array([[152, 139, 119, 133],
       [151, 139, 131, 139],
       [125, 122, 129, 128],
       [125, 127, 129, 122],
       [148, 135, 120, 132]])
Counting starts at 0.
The entry in row 1 and column 0: 151
The bottom entry of the column that holds the smallest entry is 120
What is the bottom-left entry?
A: 148
The entry at row 2, column 0 -> 125
What is the top entry of the column that holds the smallest entry?
A: 119
What is the entry in the bottom-right corner?
A: 132
The entry directly above 127: 122
The entry just right of 148 -> 135
The entry in the top-right corner -> 133
The entry in row 0 and column 0 is 152
The entry in row 1 and column 2 -> 131
What is the entry at row 0, column 1?
A: 139

Questions about the grid below.
1) What is the entry just left of 120?
2) What is the entry just left of the centre entry?
[[129, 122, 142, 108, 140], [126, 123, 127, 137, 109], [131, 122, 124, 115, 120], [121, 128, 126, 123, 128], [105, 119, 131, 128, 131]]
1) 115
2) 122

Read these off the matrix that follows. Rows and columns are numbered from 0.
1) Read off the entry at row 0, column 0.
2) Read off the entry in the top-right corner.
3) Read off the top entry of the column that holds the largest entry.
4) Read off the entry at row 0, column 2.
5) Read off the bottom entry of the column that holds the smallest entry.
6) Read off the entry in row 1 and column 1.
7) Read off the entry at row 1, column 0.
8) Read off the entry at row 0, column 1.
[[142 132 136 130 153 131 136 144 127]
 [116 121 123 116 130 135 141 135 142]
 [135 137 135 124 133 110 129 118 139]
 [138 128 134 120 131 133 133 117 133]
 [148 113 140 130 118 132 132 128 133]
 [113 111 131 124 131 140 130 132 129]
 [124 127 123 118 113 132 136 120 125]
 [150 115 126 107 113 119 123 133 139]
 [123 112 120 128 123 125 144 135 140]
 [133 120 115 125 120 118 122 116 131]
 [124 149 127 104 123 125 141 140 130]
 [139 145 120 132 125 122 138 126 134]]
1) 142
2) 127
3) 153
4) 136
5) 132
6) 121
7) 116
8) 132
